Each row comes from the steps of one path. Every step used is in the known rows, and no mark comes twice. Write the path behind each row, first mark first.
Known rows
l/t/e/d: -7.1 3.6 7.7 4.2 11.1 -26.0 31.2 18.2 7.1 7.3 10.6 4.8 1.8 -6.6 -2.3 10.7 -11.5 -0.5 23.4 -5.4 -0.9 -8.3 2.4 -14.5 1.2 -7.0 -0.9 -0.5 -11.7 -0.9 14.5 0.3 5.6 13.4 3.6 0.7 3.1 -5.9 -1.9 6.7 -7.6 19.2 7.9
m/p/t/e/d/l: 16.7 11.7 16.0 3.4 9.4 -21.2 14.1 15.4 -1.5 -0.8 19.7 13.1 5.0 8.5 -13.3 34.4 -3.6 -7.9 31.4 3.3 24.0 -11.4 8.3 -2.7 3.1 1.5 -8.8 6.4 -12.7 2.7 2.2 -5.2 7.4 15.1 4.4 -16.1 -12.7 1.0 0.1 1.5 -2.0 16.1 29.5
p/x/d/t/s/l: 51.9 -1.4 0.4 4.1 9.4 -11.0 -12.1 -1.0 -6.2 -10.4 -10.2 4.4 8.4 8.1 -14.3 23.4 4.8 -6.5 10.2 -13.1 -0.9 -6.5 -2.6 6.9 13.4 -15.2 -11.5 3.5 -39.0 3.4 -6.7 0.9 0.1 0.2 -1.8 0.5 -9.7 -15.8 9.2 6.6 2.3 -8.3 37.1
t/s/l/e/d/f/m: -1.6 5.8 -6.5 2.2 -0.7 -20.8 14.0 12.2 -27.4 4.4 7.2 28.5 16.3 6.5 -13.0 22.7 -17.9 0.8 21.5 -13.2 3.1 -8.2 3.2 -3.3 -1.1 -15.7 -8.7 -11.3 -23.8 6.6 30.7 2.1 5.0 0.2 -9.4 4.3 -1.5 -18.9 5.0 0.5 -2.6 -1.9 5.6
f/m/g/t/l/e/d/p: 9.2 7.9 8.9 0.0 1.6 -25.9 8.8 29.4 -25.7 18.0 13.0 20.6 13.8 -13.6 0.2 9.9 -21.0 4.7 9.6 -11.9 13.1 -6.0 9.5 6.4 -8.9 -22.8 -15.3 -17.3 -5.2 0.2 26.5 -2.8 -9.0 -3.4 4.5 -5.0 0.8 -10.8 3.7 3.5 -16.7 24.1 19.6
s/l/e/d/f/m/x/a: -26.3 13.9 8.0 -2.0 11.7 -44.2 30.2 6.2 -64.8 11.7 -6.0 26.4 19.1 4.1 -7.2 32.4 -22.2 10.2 19.7 -27.8 -4.3 -11.1 7.9 -1.3 -9.3 -7.1 -9.1 -33.2 11.8 7.0 35.0 -2.4 -1.3 2.5 -5.9 3.0 -5.0 -33.5 -5.1 -4.4 -17.5 -6.9 -6.1
m/f/d/p/x: 14.8 5.9 17.8 -0.6 10.5 -10.1 23.7 -6.9 -5.5 -3.6 -4.3 1.4 11.9 9.0 4.0 34.8 -1.5 12.9 -0.9 -16.7 -12.1 -2.4 0.3 -1.2 8.9 8.7 -13.3 6.4 5.5 8.0 11.5 -4.4 -1.0 -0.7 7.1 -14.9 13.8 1.3 13.8 0.7 -1.0 25.3 32.3
g/m/p/t/s/l/e: 9.0 5.6 8.3 4.4 -8.1 -23.6 -10.2 6.3 17.5 -4.8 -9.9 4.2 18.4 3.1 -16.3 26.9 -15.1 -12.8 3.8 -8.1 -6.2 -0.1 6.5 9.2 11.4 -1.1 -0.8 0.1 -35.9 7.4 -5.4 -15.6 3.2 2.9 3.9 -5.1 -8.8 -12.3 -12.6 -7.1 2.3 -30.8 33.1
p/m/g/t/s/l/e: 22.9 3.7 14.9 7.7 -4.6 -32.3 7.3 13.4 -16.1 6.5 -7.9 3.3 20.6 -1.4 -8.8 2.1 3.7 1.2 -4.8 -10.6 -12.8 -8.1 5.8 11.1 0.9 -17.8 7.5 -13.4 -33.0 -4.5 6.3 -13.9 -8.6 -9.0 -3.2 -7.0 -22.4 -18.1 -12.2 7.1 -0.6 -2.1 40.4
a/l/e/d/f/m: -4.4 14.8 4.8 -9.4 3.2 -20.4 11.5 14.9 -49.5 7.9 17.8 27.3 11.9 2.0 -6.5 21.9 -12.8 3.9 7.8 -4.0 24.0 -2.5 -5.5 -10.6 -7.4 -12.4 -10.3 -20.5 -5.1 3.4 23.6 12.7 1.1 4.4 -7.0 7.3 -7.8 -4.8 9.9 -0.9 -9.6 4.2 -9.3
t/l/e/d/p/m/g: 18.5 14.8 21.7 -6.2 8.3 -23.9 27.9 21.1 -35.6 9.5 24.5 18.0 15.7 0.6 -11.9 13.1 -14.1 7.4 -1.0 -18.8 15.4 -0.1 5.4 -12.8 -3.1 -14.9 -8.3 -12.6 -2.1 2.3 16.9 3.7 -12.2 -8.0 -0.1 -15.7 -4.8 9.9 4.4 -2.6 -4.6 32.4 23.6
m/g/t/e: 10.3 -0.2 11.7 9.4 -2.1 -23.6 12.0 17.7 2.2 14.6 -3.5 -8.1 2.0 -10.0 2.6 -2.5 -0.8 2.2 11.8 -0.4 -1.7 -8.7 11.7 5.5 -4.7 -9.1 4.5 -3.0 -12.0 -8.3 7.5 -9.8 -3.7 2.8 -3.6 -8.1 -12.6 -6.1 -15.0 12.8 -1.7 13.3 14.6
p/s/l/e/d/m/f: -6.4 13.7 11.7 4.9 2.9 -10.7 28.2 -0.7 -6.2 -1.3 19.4 18.9 28.9 9.0 -10.1 27.6 -7.7 3.3 -7.8 -20.6 -3.2 -7.2 -6.8 -11.2 9.1 -7.1 -1.0 -24.4 -25.1 12.2 16.1 -8.1 0.6 -5.6 -4.2 -9.4 -2.5 -10.2 4.5 5.2 0.1 25.6 31.1
s/l/t/e/d/f/m/g: -15.5 8.9 5.3 -1.2 -2.5 -38.9 22.9 19.5 -6.2 13.4 20.9 15.6 5.5 2.8 -4.1 18.5 -13.3 2.1 25.3 -20.0 12.4 -15.0 11.4 -8.4 -10.2 -14.1 -3.2 -15.4 -27.3 2.6 18.4 9.1 2.8 4.7 -11.4 -11.7 -16.5 -12.1 -6.6 12.2 -2.5 -2.7 9.5
f/m/x/d/p: 28.8 6.7 -0.8 -1.9 10.5 -1.6 -1.0 -1.1 -38.7 3.9 -2.0 10.7 9.9 -1.3 -3.0 19.1 -8.8 1.5 10.1 -15.5 -0.2 -10.0 8.3 11.7 -1.6 -2.8 -19.1 -1.5 17.5 4.7 12.2 -7.0 -4.9 5.6 3.4 -2.8 11.8 -11.0 -3.8 -6.4 -8.8 -13.4 13.1
s/l/t/e/d/p: -13.0 2.0 11.7 3.4 15.2 -32.5 25.9 18.4 5.8 0.5 5.5 19.5 1.3 3.7 -7.0 27.3 -5.1 8.0 26.1 -20.9 10.1 -5.1 4.6 -18.0 3.5 -13.4 -11.6 4.7 -17.7 5.6 14.4 2.4 3.5 7.3 -6.6 -9.2 -1.7 -16.9 6.2 5.5 -5.9 18.8 16.6
t/l/e/d/f/m/s: -4.9 7.2 4.4 -2.5 2.6 -6.8 17.4 8.6 -33.1 10.2 19.2 22.7 19.2 -1.6 -10.8 23.4 -28.9 3.0 24.6 -16.9 11.3 -9.0 2.3 2.8 3.8 -12.6 -17.1 -16.7 -11.7 7.4 35.6 -2.4 1.4 -8.8 -8.5 4.8 6.3 -4.8 2.3 -0.2 -10.4 1.2 1.1
e/l/t/s/p/x/d/f/m: 14.1 16.4 7.1 -12.6 13.7 -21.9 -12.3 7.8 12.6 -10.8 6.8 15.2 19.4 6.3 -11.3 33.6 -0.3 -1.3 10.0 -24.0 4.9 -14.7 0.9 4.6 12.0 -7.0 -30.6 -0.7 -35.4 13.3 -0.3 23.4 5.9 6.7 3.9 11.0 -6.2 -6.2 -0.2 -2.9 -6.9 -3.5 36.7
a/l/t/s/p/x/m/f: 24.7 16.3 38.1 -8.6 27.2 -44.8 15.2 -5.2 -22.1 -0.4 -32.2 -2.6 20.1 5.4 -3.6 34.0 17.9 -3.1 -1.4 -39.0 -22.0 -13.5 -8.5 -3.5 17.4 6.9 -13.1 -18.2 -43.3 15.8 -7.7 3.1 5.7 3.5 6.8 -1.3 -9.1 -4.8 -14.6 -1.1 -10.2 -8.8 27.1
x/a/l/t/e/d/m: -10.3 8.5 2.4 -3.4 23.1 -48.7 18.3 13.5 -37.5 12.5 -1.2 17.1 4.4 -4.5 3.7 11.5 6.0 5.1 12.9 -19.9 0.1 -15.4 -6.2 -15.8 1.5 -15.6 -5.5 -27.8 -18.3 5.2 9.1 3.2 0.3 4.3 -7.0 7.0 -10.5 -17.9 -2.8 6.9 -25.6 -9.3 8.4
f/m/p/x: 6.7 10.5 -2.1 -0.5 -3.4 -1.1 -12.0 -4.2 -7.5 -12.3 -1.2 4.2 18.4 2.1 -1.2 16.9 -2.2 -8.1 -5.9 1.0 -1.6 -0.9 7.6 20.1 5.2 11.7 -15.1 -23.3 -5.5 7.5 -5.3 -12.8 0.8 6.7 12.6 -18.2 -0.9 8.8 -10.7 -9.8 0.3 -3.9 13.7
f/d/m/s/l/t/e: -7.7 -18.9 -1.2 7.2 7.8 -18.7 6.8 3.2 -0.4 0.2 1.2 -0.7 16.6 0.3 -1.1 14.7 -1.0 8.5 21.7 -28.6 -9.2 -13.7 -1.5 5.7 14.3 -12.7 -10.6 -4.0 -30.3 3.4 17.9 -25.4 1.2 -4.0 -18.7 -6.2 -5.2 -19.8 4.9 7.4 -9.7 -18.5 37.7
p/t/l/e/d/m/s: 29.6 10.9 10.1 -1.2 7.0 3.2 1.7 5.5 -11.6 2.3 17.7 12.4 18.5 -3.5 -10.4 13.2 -19.2 -3.3 11.5 -14.0 9.5 -14.0 -3.0 0.3 10.2 -18.1 -16.2 -19.9 -22.6 2.9 12.3 -8.6 -3.4 -7.4 -6.5 8.2 5.6 -5.3 7.7 2.0 -8.5 4.3 34.8
f/d/m/s/p/x/e/l/t: -22.1 -2.6 21.4 -0.8 20.6 -17.4 -17.4 7.3 11.5 -19.6 4.9 1.1 28.5 3.3 -1.9 22.9 1.8 12.2 -5.2 -32.2 -1.8 -14.3 -5.4 9.0 15.4 -4.0 -31.9 -16.2 -24.2 9.3 18.5 -4.6 -2.2 2.6 -6.7 -0.1 -9.1 -7.8 9.6 -0.6 -11.4 25.8 54.3
t/l/e/d: -3.7 -1.6 13.6 0.1 8.8 -20.9 28.0 16.7 -18.1 9.8 13.2 14.5 12.7 -4.6 -12.6 15.4 -20.3 0.5 16.2 -8.0 7.9 5.2 -0.4 -11.6 1.7 -10.9 -3.1 -6.5 -1.5 0.2 25.1 2.7 -0.4 1.4 0.7 6.0 1.0 -2.2 11.9 -0.6 -9.6 30.0 1.9
s/p/m/x/d: 32.4 8.7 21.0 -8.9 16.1 -7.8 4.4 -0.1 -56.4 -5.7 3.3 4.2 22.5 3.1 -13.5 12.4 4.4 0.9 2.8 -21.5 2.8 -9.6 5.6 4.1 2.9 8.3 -6.1 9.9 -0.7 3.1 -0.3 -6.4 -2.9 -0.9 6.4 -15.8 -0.8 4.3 -12.2 -8.7 1.6 5.2 29.6
e/d/l/t: -14.1 6.3 3.0 -2.0 12.3 -14.9 8.2 15.3 9.8 4.1 22.7 13.3 -3.4 4.3 1.4 14.9 0.0 -0.6 17.9 -9.4 13.0 -6.1 -4.9 -5.7 -1.8 -9.4 -6.1 4.7 -6.9 1.8 2.4 8.1 3.3 7.2 10.1 3.5 -16.1 -10.2 10.5 3.6 -14.6 8.7 14.6
f/d/m/s/l/e: -10.2 -16.4 2.8 4.9 0.9 -2.8 2.5 1.9 -29.1 -4.3 6.0 7.2 25.6 2.3 -5.6 14.6 -6.8 11.1 6.1 -26.7 -2.6 -2.9 -6.5 5.6 8.6 -14.6 -10.4 -7.3 -12.9 2.4 25.9 -28.1 -4.3 -9.5 -18.6 -3.8 -4.6 -18.0 14.0 -0.5 -5.1 -5.1 30.0
e/d/f/m/s/p/x/a: -16.6 20.8 11.0 -6.1 11.9 -10.3 4.3 0.8 -57.4 -9.5 -1.5 25.4 24.9 4.2 -0.6 27.9 -4.9 9.3 9.6 -32.2 -0.6 -23.4 6.3 7.8 4.2 3.6 -30.3 -14.7 -4.9 14.8 16.9 -1.0 4.0 -12.2 0.4 -16.6 10.5 -1.9 -15.4 -1.1 -4.6 9.2 11.3
p/t/l/e: 18.4 3.8 16.0 -4.0 3.6 -21.6 1.3 3.8 11.5 4.5 -1.8 -1.7 9.6 -6.6 -11.6 14.0 -16.9 -4.1 -0.4 8.1 11.3 0.7 1.3 -6.7 7.2 -9.2 -4.4 -12.1 -9.1 -0.4 3.9 3.3 -4.1 1.8 -4.8 17.8 0.3 -4.3 9.2 -3.5 -6.0 -1.7 18.1
l/t/e/d/f/m/p: -6.8 17.1 -3.7 -5.9 4.1 -24.8 16.7 14.8 -8.2 4.3 23.0 14.7 5.9 -1.0 -2.3 24.8 -21.6 -1.5 31.5 -2.8 16.4 -11.3 9.5 -5.3 -2.4 -0.3 -6.1 -10.8 -21.9 9.1 13.5 -6.0 9.5 15.0 3.9 -11.2 4.5 -0.8 -11.0 -3.8 -9.5 -7.6 6.7
s/t/l/e/d/p: -3.0 1.3 18.2 -5.2 13.7 -23.2 4.4 23.2 -24.8 4.0 -1.1 25.8 3.9 -0.3 -10.2 15.4 -25.4 6.8 14.0 -13.8 22.1 -1.9 1.8 -9.9 2.8 -20.3 -10.2 -11.7 -13.8 7.9 24.4 9.8 -3.7 -2.7 -5.7 9.4 2.6 -20.7 16.6 -6.4 -12.7 26.5 12.1
f/m/p/s/t/l: 8.3 -4.7 -1.4 -1.7 -5.6 -13.6 -26.6 -0.1 1.4 -3.8 -12.4 7.7 19.5 0.6 -8.3 12.5 -12.5 -10.0 -5.6 3.5 2.6 -13.8 7.9 28.8 17.3 2.5 -8.1 -31.8 -25.8 16.5 -4.0 -6.5 1.8 -8.7 -1.8 -10.3 2.2 -3.9 -11.7 -6.4 -7.5 -22.9 25.4
p/t/s/l/e/d/f/m/g: 29.4 17.0 8.9 0.0 -9.9 -24.3 10.0 15.5 -16.2 7.9 10.9 19.1 15.5 4.0 -12.6 24.4 -19.4 -3.9 13.9 -9.4 6.7 -19.6 8.4 -2.3 -7.4 -20.2 -6.5 -15.3 -26.2 1.6 16.0 7.0 0.0 0.4 -12.1 -0.7 -6.8 -14.2 -1.4 9.0 5.9 -7.6 27.2
l/t/s/p/x/a: 2.2 8.1 10.6 -2.2 21.1 -34.2 -3.0 4.0 -5.1 -9.3 -34.5 2.0 16.2 -6.3 2.5 21.5 6.5 3.2 0.3 -19.8 -22.3 -13.3 1.1 0.7 14.0 -0.4 -16.0 -6.4 -17.5 12.3 -6.4 -4.3 2.3 -1.1 4.6 3.1 3.1 -9.8 -17.2 -5.1 -9.4 -8.0 22.2
p/s/t/e/d/m/x/a: 8.4 9.1 1.7 8.3 21.1 -31.7 12.6 8.1 -36.0 7.0 -21.4 9.8 17.3 1.5 -2.4 8.9 -12.5 4.7 8.1 -21.1 -19.6 -32.7 8.5 8.8 11.9 -7.0 -9.5 -44.5 -4.5 9.7 14.7 -10.0 -2.8 -0.2 -7.3 -1.8 2.2 -27.0 -19.1 1.8 -17.2 6.4 26.1
g/m/x/a/l/t/s/p: 2.5 4.2 10.6 -4.4 23.5 -47.2 -6.6 11.0 -31.9 10.9 -45.6 4.9 14.7 -7.4 1.8 25.9 4.7 -0.7 10.5 -39.0 -29.5 -13.8 -1.0 13.6 10.3 3.3 -12.3 -5.7 -16.0 13.6 -5.2 -3.3 3.0 -3.1 4.6 2.5 -12.6 -19.0 -29.4 -5.2 -21.8 -47.6 7.8
m/s/l/t/e/d: -15.4 -5.2 19.8 11.7 8.6 -22.3 34.3 12.1 -0.9 1.9 3.5 12.1 12.1 0.1 -10.2 27.3 -5.6 1.9 34.8 -27.1 -7.6 -13.9 1.7 -3.4 9.1 -10.6 -6.9 1.3 -26.1 2.7 20.2 -10.5 7.6 0.7 -9.4 -9.9 -4.7 -18.1 -6.7 14.5 -2.2 8.5 17.7

Write each row's path
40.5 15.6 1.9 -6.2 13.8 -9.2 -3.1 24.6 -44.4 -8.5 6.6 15.5 18.6 -7.1 -12.0 4.9 -11.0 -2.2 3.0 -8.0 13.2 -9.2 -6.5 -8.0 1.8 -12.8 -10.8 -3.3 -40.7 7.4 11.0 -5.4 0.5 0.9 6.0 -7.6 4.2 1.1 2.7 -10.7 0.7 18.7 24.8
l/e/d/t/s/p/m
-0.7 18.3 17.9 -3.5 4.0 -3.8 -17.2 4.1 -30.3 -10.0 12.8 18.6 16.3 2.2 -7.3 19.1 -15.9 1.9 9.4 -5.8 22.9 -30.2 8.3 1.1 -2.0 -0.9 -19.5 -4.5 -21.5 9.0 24.3 2.6 5.3 -2.9 -10.8 -5.6 14.4 -2.3 -7.3 3.8 4.5 7.5 26.1
x/e/d/f/m/s/p/t
4.6 22.3 12.5 -12.4 -0.5 -22.5 5.0 12.9 5.1 6.3 28.2 12.5 9.8 6.0 -15.1 29.7 -35.5 -5.6 16.1 -7.1 25.1 1.7 8.3 -6.6 4.7 -0.5 -3.7 -1.1 -21.8 7.4 1.6 4.5 2.7 2.0 10.3 -3.1 -1.1 5.8 -0.4 -8.2 -8.8 -4.3 24.2
g/m/p/t/l/e/d/f
-4.8 13.1 15.4 -5.1 9.7 -35.4 19.0 19.5 -70.9 14.3 8.6 20.7 14.1 -4.8 0.9 10.3 0.5 8.1 -4.7 -24.5 6.6 -7.1 -7.4 -14.6 -12.3 -21.3 -1.2 -33.7 1.3 1.1 14.8 0.3 -9.8 -3.7 -10.5 -0.9 -19.6 -10.5 -1.7 4.8 -15.4 6.4 3.0
x/a/l/e/d/m/g
-3.6 8.7 -0.8 4.6 -2.5 -22.1 20.1 6.2 -9.5 -4.3 18.2 21.8 24.1 13.8 -17.2 39.3 -11.2 0.1 20.2 -6.8 12.0 -13.3 12.7 3.0 10.7 3.7 -12.0 -13.8 -19.7 13.8 13.3 -8.7 9.5 1.9 -9.3 -30.8 -0.1 3.8 -11.9 3.1 4.0 7.5 20.2
t/e/d/f/m/p/s/l
7.7 6.5 31.2 1.9 17.2 -10.3 6.8 15.3 -23.6 -6.9 -8.9 23.3 18.8 3.6 -12.7 32.6 -22.9 7.8 14.2 -27.3 8.9 -8.5 2.2 4.3 16.9 -17.9 -27.5 -20.1 -16.3 10.3 23.7 -1.3 -5.1 -8.4 -5.5 1.6 1.7 -16.8 7.9 -2.9 -7.9 34.5 28.7
m/s/t/l/e/d/p/x
59.8 6.8 24.5 4.3 16.1 -21.9 10.8 3.2 -20.2 -1.5 -19.3 10.0 17.6 3.9 -21.1 46.6 -12.0 1.6 20.3 -17.9 -3.6 -10.8 6.0 -1.9 10.6 -16.7 -15.1 8.5 -4.2 3.4 9.6 -10.7 -4.4 7.5 -10.8 9.5 3.9 -28.5 1.5 -2.3 -0.8 -12.1 43.4
m/x/d/p/t/s/l/e
-23.3 7.6 6.6 3.3 0.5 -10.3 4.0 15.2 -11.5 7.5 6.7 14.5 0.6 8.7 -6.5 6.6 -25.4 1.2 27.4 -26.0 5.1 -20.5 9.6 5.4 6.7 -6.0 -5.2 -0.6 -35.9 6.7 21.0 4.5 6.2 -7.6 -5.0 -3.8 -4.3 -16.1 -14.3 6.7 -3.1 -2.0 10.6
g/m/s/t/e/d/f
17.7 3.0 6.9 -4.8 23.2 -45.3 -7.3 7.4 -54.6 8.4 -49.5 11.5 20.2 -12.6 3.2 28.3 8.2 -0.8 13.0 -27.2 -25.6 -22.1 -1.2 18.0 5.5 -0.9 -18.9 -23.1 -11.1 14.4 4.8 -6.4 3.5 0.7 -3.7 5.1 -4.3 -23.0 -24.6 -5.6 -21.7 -48.5 3.7
f/m/x/a/l/t/s/p
18.3 14.2 16.8 -4.4 4.4 -28.2 -5.4 16.3 -29.3 1.5 10.2 5.9 21.1 -3.2 -5.4 17.6 -2.7 4.1 10.7 -12.9 21.9 -16.0 18.8 4.9 -1.5 -6.7 -17.5 1.0 -24.9 0.6 9.7 -0.4 -2.6 2.3 -2.6 -14.1 -11.3 1.7 -15.8 5.5 1.7 19.6 35.5
s/p/x/d/f/m/g/t/e
32.2 -2.9 3.9 -9.2 3.9 -17.2 -9.4 4.4 -9.8 -0.5 12.6 -1.4 20.1 -3.0 -7.9 19.3 -19.3 -0.3 5.1 0.9 15.7 0.0 0.5 2.4 9.6 -6.1 -6.7 -11.8 -14.0 4.1 4.0 -20.6 -4.0 3.1 -3.6 -0.6 5.0 1.2 16.7 -11.8 -12.5 -11.1 45.8
f/d/m/p/t/l/e
40.6 3.9 19.0 1.9 7.7 -21.6 2.9 4.5 -7.5 -6.3 -6.4 14.5 13.1 3.6 -20.2 35.8 -7.0 1.2 9.3 -8.3 8.7 -7.4 2.0 -12.5 10.4 -21.8 -10.7 16.4 -18.0 4.1 7.0 -3.0 -2.9 2.4 -12.7 11.2 6.3 -22.7 10.0 0.7 2.5 -8.2 43.9
x/d/p/t/s/l/e
24.3 13.7 11.4 -11.8 3.4 2.3 -12.3 3.9 -24.6 -1.6 13.3 21.5 16.6 2.3 -10.4 23.8 -14.0 -2.3 23.1 -17.6 21.9 -24.8 6.7 9.2 6.4 -2.3 -26.5 0.3 -27.5 11.8 8.7 8.6 7.4 -14.1 -7.0 -9.4 13.6 5.4 -1.9 2.7 0.0 -5.9 25.4
e/d/f/m/s/p/t/l
2.2 21.5 11.7 -8.9 -6.9 -19.9 3.5 7.5 -21.8 -6.5 22.8 24.8 17.1 8.5 -14.6 35.7 -22.7 -2.9 13.5 -1.2 28.5 -7.2 6.9 -4.2 -5.3 -5.2 -7.0 -16.1 -20.4 7.6 9.4 -1.7 4.8 8.1 -2.1 -9.2 -1.4 -10.8 3.9 -5.4 0.7 -5.7 22.9
s/l/e/d/f/m/p/t
-2.5 -14.5 6.7 7.5 11.5 -36.7 20.5 8.9 28.2 -4.0 -5.9 -0.8 17.3 3.0 -6.0 35.4 -2.8 15.1 6.1 -11.7 -5.3 -8.5 2.9 -7.2 21.9 -8.1 -16.1 7.2 -3.9 8.3 10.6 -12.7 0.1 1.6 -14.9 -12.8 7.9 -9.1 8.6 5.6 -5.9 7.4 43.4
f/d/p/s/l/t/e
7.6 21.2 21.3 -1.3 13.9 -41.4 10.5 19.8 -56.3 9.4 -0.2 16.3 20.7 -4.9 5.8 13.1 5.7 9.6 -10.6 -22.1 0.1 -10.1 -3.4 -0.2 -5.2 -22.6 -9.8 -43.3 -5.8 -3.2 6.4 -3.2 -12.9 -2.4 2.5 -0.6 -25.0 -16.7 -3.6 9.5 -21.2 24.2 29.2
p/x/a/l/e/d/m/g/t
1.0 24.0 2.1 -4.3 8.6 -25.8 16.5 11.0 0.2 -4.3 18.3 12.2 13.9 3.8 -3.6 33.9 -18.7 -2.0 23.7 -5.2 11.6 -10.1 11.4 -1.3 5.0 3.3 -16.6 -21.3 -21.1 9.3 7.8 -4.4 7.1 17.4 9.4 -14.0 -0.1 4.5 -10.9 -4.7 -7.2 8.2 18.6
l/t/e/d/f/m/p/x
33.0 16.8 21.3 -6.1 30.2 -40.2 7.1 12.6 -69.2 5.3 -19.2 17.8 18.1 -1.2 -6.5 27.4 6.8 2.9 18.6 -27.3 5.3 -25.6 3.1 -4.6 2.2 -2.3 -20.4 -23.7 -9.2 7.0 4.7 -0.5 1.0 5.0 -10.3 -7.6 -7.0 -12.1 -11.4 0.3 -13.2 1.6 22.0
s/p/t/e/d/m/x/a/l
39.0 8.6 15.4 4.6 10.3 -25.1 0.4 5.7 -5.6 2.8 -15.1 8.1 18.0 4.5 -19.4 38.2 -18.7 -3.6 12.0 -26.8 -9.5 -8.1 9.2 4.8 12.2 -11.9 -15.3 11.4 -12.3 4.8 6.2 -8.3 -4.9 4.3 0.2 7.3 -0.7 -27.0 -5.5 -4.5 -4.6 -24.8 44.6
g/m/x/d/p/t/s/l/e
23.5 5.8 16.6 4.3 8.5 -28.6 -15.9 25.4 -31.6 0.2 1.4 13.3 33.6 -7.4 -8.8 25.7 2.6 -3.7 5.6 -15.3 10.6 -12.5 8.2 17.2 2.8 -17.9 -23.7 1.2 -24.9 1.8 15.4 -11.8 -5.9 2.9 5.7 -1.5 -25.8 -12.1 -7.7 -0.5 -6.8 15.7 48.3
f/m/g/t/s/p/x/d/l/e
1.8 4.9 28.4 7.1 22.7 -44.8 25.4 2.1 35.9 -2.5 -13.9 1.5 13.5 8.3 -1.9 48.6 -4.5 12.1 4.9 -20.7 -27.4 -12.4 -2.2 -1.3 15.5 -1.2 -17.5 -5.9 -18.0 12.1 27.2 8.5 1.3 11.2 3.0 8.6 4.3 -18.9 13.5 6.7 -13.3 26.2 51.2
m/f/d/p/x/e/l/t/s
35.7 8.1 10.6 -7.7 10.3 13.4 -18.8 4.7 -18.7 -6.3 13.1 16.4 17.3 0.8 -8.7 10.9 -2.7 -3.6 15.5 -25.2 16.2 -20.9 -0.1 6.8 11.1 -7.1 -23.7 -1.3 -33.6 9.3 -2.2 -2.5 2.8 -15.5 -6.1 -11.1 8.1 5.9 1.9 2.4 -0.9 5.2 39.6
e/d/m/s/p/t/l
-12.3 2.1 14.2 -1.2 1.8 -19.5 -0.7 6.9 -16.7 3.3 6.8 18.3 8.6 7.3 -15.8 19.4 -13.9 0.9 25.0 -21.2 12.1 -25.4 6.4 11.8 6.5 -13.9 -16.0 -13.1 -34.8 8.1 27.4 16.5 4.3 -0.7 -17.2 13.1 -9.1 -28.3 -3.4 7.3 -6.7 -11.9 18.8
x/d/f/m/s/t/e/l
-19.5 3.1 15.2 4.5 19.7 -37.9 -11.6 17.7 29.0 1.9 -21.4 -0.6 14.6 -1.9 -7.9 20.5 -10.7 -3.5 9.2 -31.3 -21.8 -10.7 5.3 14.0 8.5 4.3 -16.2 -6.3 -26.1 10.5 14.6 7.1 3.2 11.4 6.5 9.9 -16.0 -18.2 -18.9 -5.4 -14.0 -5.1 21.4
g/m/x/e/l/t/s/p
